After every row comes roughly how far along a hidden order it lies, from 0 to 12.
[  6  17 -18 -46  13 -34 -64 -57 -27 -43  18  27   6 -37  13 -27  17  26
 -44 -32  19  16 -12   3  43  -5   6 -25   7 -14 -12 -23  34 -10  14 -21
  31] : 12
[ -41  -32  -19  -27   20 -117  -66 -114  -72  -56   -3   21   13  -24
   53 -103   73   71   19  -57   40   -9  -54   14   46  -30   40  -44
   62  -56  -13  -65   69  -73   39  -85   15] : 9
[ -11   -9  -24  -37   22 -115  -65  -91  -47  -10   21   22    3  -10
    9  -57   12   44   10  -57    7  -21  -36  -32   38  -45   36  -34
   27  -42  -18  -29   36  -57   47  -61  -10] : 9
[  37   45  -43    0   71  -23 -115  -27   22  -17   65    2   -3  -11
   10    8  -33   28  -12  -33   29  -11  -15  -33   44  -14   -6  -15
   39   -7  -66  -14   35   -8    1   -8   25] : 11
[ 22  39  -1 -28 -11  84  -8  42  20 -57 -17  18   7 -50  11  16  13 -17
 -50  21  23  54  24  46  19  55 -35   0 -32  29   1  -4  11  59 -35  36
  64] : 5
[ 20  29  -1 -43 -20   5  -2  -5  -3  16  15  19  -4  -9 -35  28 -33 -18
 -21  -3 -27   8  15 -29   7 -13  -2  -4 -42   8   8  25 -21  15  14   9
 -10] : 1
[ 25  41   0 -38 -18  65  -2  20  16 -27 -10  20   2 -36  -8  28  -6 -20
 -46  14   1  40  25  19  10  33 -23   0 -47  24  12  13  -7  48 -19  32
  36] : 4
[ -14  -25   -4    1   13 -104   -5  -46  -30   69   34   -5   -9   47
  -30   -9  -31   11   44  -34  -38  -58  -22  -71   -9  -77   44   -8
   13  -36   -5   12  -17  -60   54  -43  -76] : 5
[-10 -17 -27  36  55 -86 -64 -52 -10  -2  35 -14   0  19  29 -39   8  49
  39 -39  28 -39 -41 -23  21 -35  23 -15  74 -33 -46 -30  42 -58  20 -49
  -9] : 2
[ 23  33   3 -41 -22  56   4  15  12 -18  -8  21   1 -31 -18  28 -11 -24
 -42  16  -7  41  25  13   5  22 -20   1 -49  24  11  17 -14  42 -14  31
  24] : 3
[-17  -9   6 -23 -24  20   0 -19 -25 -59 -41  19  13 -41  34 -42  60  14
 -22  -1  28  34  -3  59  16  32  -6 -14  -2  -3  18 -28  31  11 -15  -6
  46] : 1
[ -21  -21  -28  -18   38 -127  -80 -109  -58  -29   27   18    7   -5
   31  -81   31   68   23  -68   26  -26  -48  -22   47  -53   43  -39
   59  -55  -27  -46   61  -79   48  -80   -1] : 8
[ 27  21 -40  42  85 -50 -94 -18  32  13  68 -25  -8  25  14   6 -40  35
  25 -29  31 -41 -25 -47  21 -26   2  -2  70 -16 -78 -11  31 -31   6 -18
  -3] : 0
[-53 -61  37 -36 -75 -45  91 -32 -67  20 -53  18   6   6 -13 -41  44  -9
  16   2 -43   0  -5   7 -24 -28  36  -8 -54 -22  74   0 -23 -21  36 -32
 -42] : 9
[ 16  29   3 -40 -22  60   6  14  10 -12 -33  21   5 -38  -7   6   6 -17
 -49  15   2  42  22  27  12  33 -21  -3 -42  24  15   7  -8  44 -18  28
  36] : 3
[ -33  -45  -18   34   35 -100  -44  -63  -34  -17    9  -13    6   14
   47  -75   46   56   47  -38   36  -34  -50    3   15  -28   30  -19
   80  -45  -27  -50   54  -69   22  -65   -5] : 3
[  18   26  -41   18   74  -37 -110  -42   13  -41   40   -4    1  -13
   37  -25    0   48    1  -33   54  -12  -29   -6   44   -4   -3  -18
   63  -18  -68  -36   59  -27   -4  -25   37] : 12
[ -26  -37  -15   23   31 -103  -36  -62  -33    9   19  -10    1   23
   23  -57   19   45   45  -42   15  -42  -42  -24   11  -50   36  -17
   63  -43  -24  -30   34  -69   32  -62  -26] : 3
[  -8   -7  -24  -40   21 -108  -69  -89  -46  -18   26   23    4  -15
   11  -54   15   47    4  -55   13  -13  -34  -24   44  -45   31  -34
   29  -35  -20  -29   42  -53   43  -61   -2] : 10
[-66 -72  29 -26 -60 -81  66 -58 -77  -3 -59  15  11   2  16 -78  69  17
  30 -16 -17  -4 -27  24 -12 -28  44 -18  -4 -37  59 -27   8 -47  38 -58
 -28] : 8
[ -54  -64   10   -7  -20 -108   27  -64  -66   14  -21    6    5   18
   12  -73   46   30   42  -33  -13  -32  -34   -9   -5  -46   48  -19
   28  -47   29  -25   15  -66   49  -68  -42] : 6
[   0    4  -29  -40   33 -115  -79  -92  -42    7   45   21   -1   -1
   -5  -37  -11   40    5  -61   -3  -33  -32  -55   40  -58   37  -35
   26  -40  -27  -14   29  -59   53  -57  -20] : 9
